Below are the code and all the weights of a small trained network. Each question names an input and a class and asks about switching units off, where a switched-off unit gives its printed mean instead of its output.

import numpy as np


def w(rows, s, z=0):
    codes = np.array(rows[::2]) - 128.0
    scale = np.full(codes.shape[1], s)
    scale[-1] = z or s
    return codes * scale


def norm(h):
    return h / np.sqrt((h * h).mean(-1, keepdims=True) + 1e-5)


def f(y):
    return y / 2 * (1 + np.tanh(0.7978845608 * (y + 0.044715 * y**3)))


def log_softmax(a):
    a = a - a.max(-1, keepdims=True)
    return a - np.log(np.exp(a).sum(-1, keepdims=True))


def net(x, mask):
    res = np.array(x, float).reshape(1, 5) / 4 @ E
    u = 0
    for l in range(4):
        y = f(norm(res) @ A[l][:, :-1].T + A[l][:, -1])
        res = res + np.where(mask[u : u + 8], y, B[l][:, -1]) @ B[l][:, :-1]
        u += 8
    return log_softmax(norm(res)[-1] @ U[:, :-1].T + U[:, -1])


A, B = {}, {}
E = w([
[233,130,88,202,135,120,105,195,197,132,186],'x0',
[93,111,88,60,107,105,68,118,177,105,166],'x1',
[87,50,148,147,204,138,127,145,165,152,116],'x2',
[129,128,128,128,128,126,128,125,129,126,129],'x3',
[170,54,136,71,90,5,177,50,148,92,42],'x4',
],0.016)
A[0] = w([
[46,57,139,120,181,135,126,130,145,134,105,52],'0.n0',
[122,236,124,78,46,123,113,105,66,111,139,36],'0.n1',
[22,128,105,10,107,121,61,116,152,124,168,61],'0.n2',
[19,182,122,111,148,178,98,123,92,123,161,120],'0.n3',
[148,118,105,129,126,123,83,120,185,109,179,84],'0.n4',
[3,135,150,61,118,150,137,101,46,123,90,2],'0.n5',
[117,153,172,187,158,144,193,124,17,146,63,57],'0.n6',
[56,66,153,162,200,132,114,127,152,131,133,46],'0.n7',
],0.027,0.009)
B[0] = w([
[143,121,56,39,150,167,189,130,137,136,130,209],'0.n0',
[166,139,30,14,129,198,202,115,139,151,166,209],'0.n1',
[124,124,170,215,71,179,193,77,168,33,67,245],'0.n2',
[111,134,192,156,118,153,86,168,22,166,174,230],'0.n3',
[138,116,124,184,139,119,151,122,172,87,97,185],'0.n4',
[64,238,109,112,188,3,79,102,214,171,80,255],'0.n5',
[126,109,150,205,91,169,188,93,178,38,72,217],'0.n6',
[174,157,75,64,114,194,185,123,125,155,161,206],'0.n7',
],0.027,0.025)
A[1] = w([
[92,50,158,107,144,111,46,126,126,133,149,2],'1.n0',
[96,84,154,73,102,97,159,74,118,116,82,135],'1.n1',
[62,78,127,29,108,69,131,38,145,88,62,160],'1.n2',
[101,45,145,97,160,87,106,151,82,122,104,27],'1.n3',
[110,77,157,80,121,106,62,162,64,111,82,42],'1.n4',
[69,47,135,103,115,124,69,102,138,93,133,38],'1.n5',
[68,2,120,17,106,116,82,91,84,85,118,55],'1.n6',
[81,72,119,107,198,122,124,156,131,156,109,78],'1.n7',
],0.027,0.0036)
B[1] = w([
[113,155,124,160,149,104,146,178,115,156,140,128],'1.n0',
[151,82,169,125,143,126,124,157,63,153,94,191],'1.n1',
[138,53,155,149,114,110,124,208,6,145,157,250],'1.n2',
[66,90,96,141,138,124,175,169,96,117,137,128],'1.n3',
[134,162,140,123,129,102,173,131,148,142,121,128],'1.n4',
[108,164,129,146,81,151,145,146,108,95,170,128],'1.n5',
[141,202,168,169,159,94,106,137,39,142,49,134],'1.n6',
[151,142,131,98,68,161,114,85,144,134,153,128],'1.n7',
],0.02,0.022)
A[2] = w([
[116,90,135,65,146,110,39,106,43,131,130,3],'2.n0',
[97,80,111,125,162,78,26,117,59,117,141,40],'2.n1',
[67,72,117,62,211,166,79,142,146,166,164,21],'2.n2',
[144,22,146,91,86,61,71,183,4,146,123,122],'2.n3',
[104,73,94,86,148,105,34,129,134,39,172,49],'2.n4',
[226,129,73,204,148,101,88,165,245,116,175,219],'2.n5',
[71,78,108,74,101,106,16,115,111,90,150,28],'2.n6',
[59,166,180,146,118,188,21,139,72,167,227,46],'2.n7',
],0.024,0.003)
B[2] = w([
[132,162,143,131,144,147,118,155,108,77,96,143],'2.n0',
[103,170,70,136,109,184,14,144,91,51,135,142],'2.n1',
[168,154,97,103,94,88,196,155,85,94,85,136],'2.n2',
[167,73,217,180,166,152,146,156,101,210,212,208],'2.n3',
[127,157,123,125,58,105,110,153,165,153,186,128],'2.n4',
[56,187,134,106,158,101,109,80,190,161,92,251],'2.n5',
[157,91,141,107,179,121,136,129,132,139,127,128],'2.n6',
[154,4,183,125,178,78,108,202,37,143,136,175],'2.n7',
],0.022,0.015)
A[3] = w([
[229,138,39,3,141,169,148,163,129,184,179,133],'3.n0',
[185,147,78,60,107,147,93,118,73,173,103,88],'3.n1',
[94,106,111,76,168,132,48,125,133,115,108,61],'3.n2',
[155,93,199,215,78,177,180,72,202,71,109,133],'3.n3',
[76,192,143,62,150,3,93,96,157,200,92,106],'3.n4',
[100,229,118,151,111,180,64,148,120,163,194,67],'3.n5',
[87,177,27,166,138,95,33,131,173,102,148,125],'3.n6',
[126,94,42,153,112,113,93,138,82,71,102,2],'3.n7',
],0.023,0.0035)
B[3] = w([
[123,72,88,53,105,133,56,85,139,149,188,224],'3.n0',
[186,180,106,166,139,150,186,140,182,161,133,157],'3.n1',
[160,127,99,121,110,62,188,149,85,157,51,133],'3.n2',
[176,71,122,165,94,101,72,126,137,76,118,251],'3.n3',
[107,139,139,123,160,123,6,126,157,138,174,231],'3.n4',
[191,28,99,139,130,31,155,158,168,147,134,158],'3.n5',
[73,142,137,74,139,57,223,142,48,128,60,164],'3.n6',
[116,98,150,120,88,126,108,150,158,136,120,128],'3.n7',
],0.025)
U = w([
[59,171,141,116,174,46,86,120,189,147,112,250],'0',
[154,88,145,213,63,157,173,110,170,15,76,78],'1',
[151,106,30,3,120,188,182,109,157,160,193,91],'2',
[152,72,199,158,154,124,124,217,48,173,193,87],'3',
],0.012,0.0021)

Each question gives the input, the list of numbers given to net, and the class t.
The units are the neurons (one row each of A and B). Each row of codes is followed by its name. A weight is (code - 128) times the scale printed after its matrix; where a second scale follows, it is the last column's (A, B and U).
mask holds one flag per neuron, layer by layer. A switched-off neuron (its flag False) gives its mean, the last column of its row in B, instead of its output. The means were averaged over made-up inputs and are rounded, as every weight is.
A unit's drop is (log p(t) with every unit on - log p(t) with that unit switched off) / (log p(t) with every unit on - log p(t) with every unit switched off).
The circuit of an input: a set's keep is (log p(t) with only the set's units on - log p(t) with every unit switched off) / (log p(t) with every unit on - log p(t) with every unit switched off). Starting from the 12 units with the biggest drops (on a tie, the unit counted first), units are removed one at a time, each time the one whose removal leaves the highest keep (on an exact tie, the one counted first), for as long as the keep stays at least 0.8.
circuit, biggest first: the units of the circuit, biggest drop first
top k neurons: the k neurons with the biggest drops, biggest first
k most important neurons of layer l: the k neurons of layer l with the biggest drops, biggest first
drop when u is switched off: that unit's drop, to one decimal
input [-4,2,2,-5,3], class 0: circuit, biggest first => (0.n5)
input [5,4,3,-7,-5], class 0: top 4 neurons => (1.n2 0.n4 2.n5 0.n2)
input [3,2,5,3,-7], class 3: top 2 neurons => (0.n3 0.n1)
input [-6,0,-1,0,-7], class 3: top 2 neurons => (0.n3 2.n7)
input [0,-6,2,-8,-8], class 3: top 4 neurons => (0.n3 0.n2 2.n7 0.n4)
input [8,-7,-5,-8,6], class 0: circuit, biggest first => (0.n2 0.n1)
input [-4,5,-5,-1,5], class 1: top 4 neurons => (0.n2 0.n0 0.n7 2.n5)
input [-2,-6,8,3,-5], class 2: top 2 neurons => (0.n7 0.n2)
input [4,-4,-5,6,3], class 2: 4 most important neurons of layer 0 => (0.n2 0.n5 0.n4 0.n6)
input [8,6,7,1,8], class 0: top 4 neurons => (0.n4 0.n2 2.n5 0.n6)
input [-6,7,5,2,8], class 3: top 2 neurons => (1.n2 0.n6)
input [-7,8,-3,-2,-8], class 1: top 2 neurons => (0.n2 2.n5)
input [-5,-3,-2,3,-5], class 0: top 3 neurons => (0.n5 1.n2 0.n6)
input [6,6,-6,-7,-3], class 0: top 3 neurons => (2.n5 0.n6 0.n2)
input [-2,5,-2,7,4], class 1: top neuron => (0.n2)
input [-2,8,-8,8,-7], class 1: 4 most important neurons of layer 0 => (0.n2 0.n0 0.n7 0.n4)
input [-4,-3,4,1,0], class 0: 4 most important neurons of layer 0 => (0.n5 0.n1 0.n2 0.n6)
input [1,-6,-8,-6,3], class 2: 2 most important neurons of layer 0 => (0.n1 0.n2)
input [5,8,-3,0,6], class 1: 2 most important neurons of layer 0 => (0.n5 0.n4)
input [-5,5,-5,5,-8], class 3: circuit, biggest first => (0.n3)
input [-3,8,7,3,-7], class 1: 2 most important neurons of layer 0 => (0.n2 0.n1)
input [3,3,0,-3,5], class 3: drop when 0.n7 is switched off => 0.7
input [1,-5,-7,-5,-4], class 2: drop when 0.n1 is switched off => 5.0
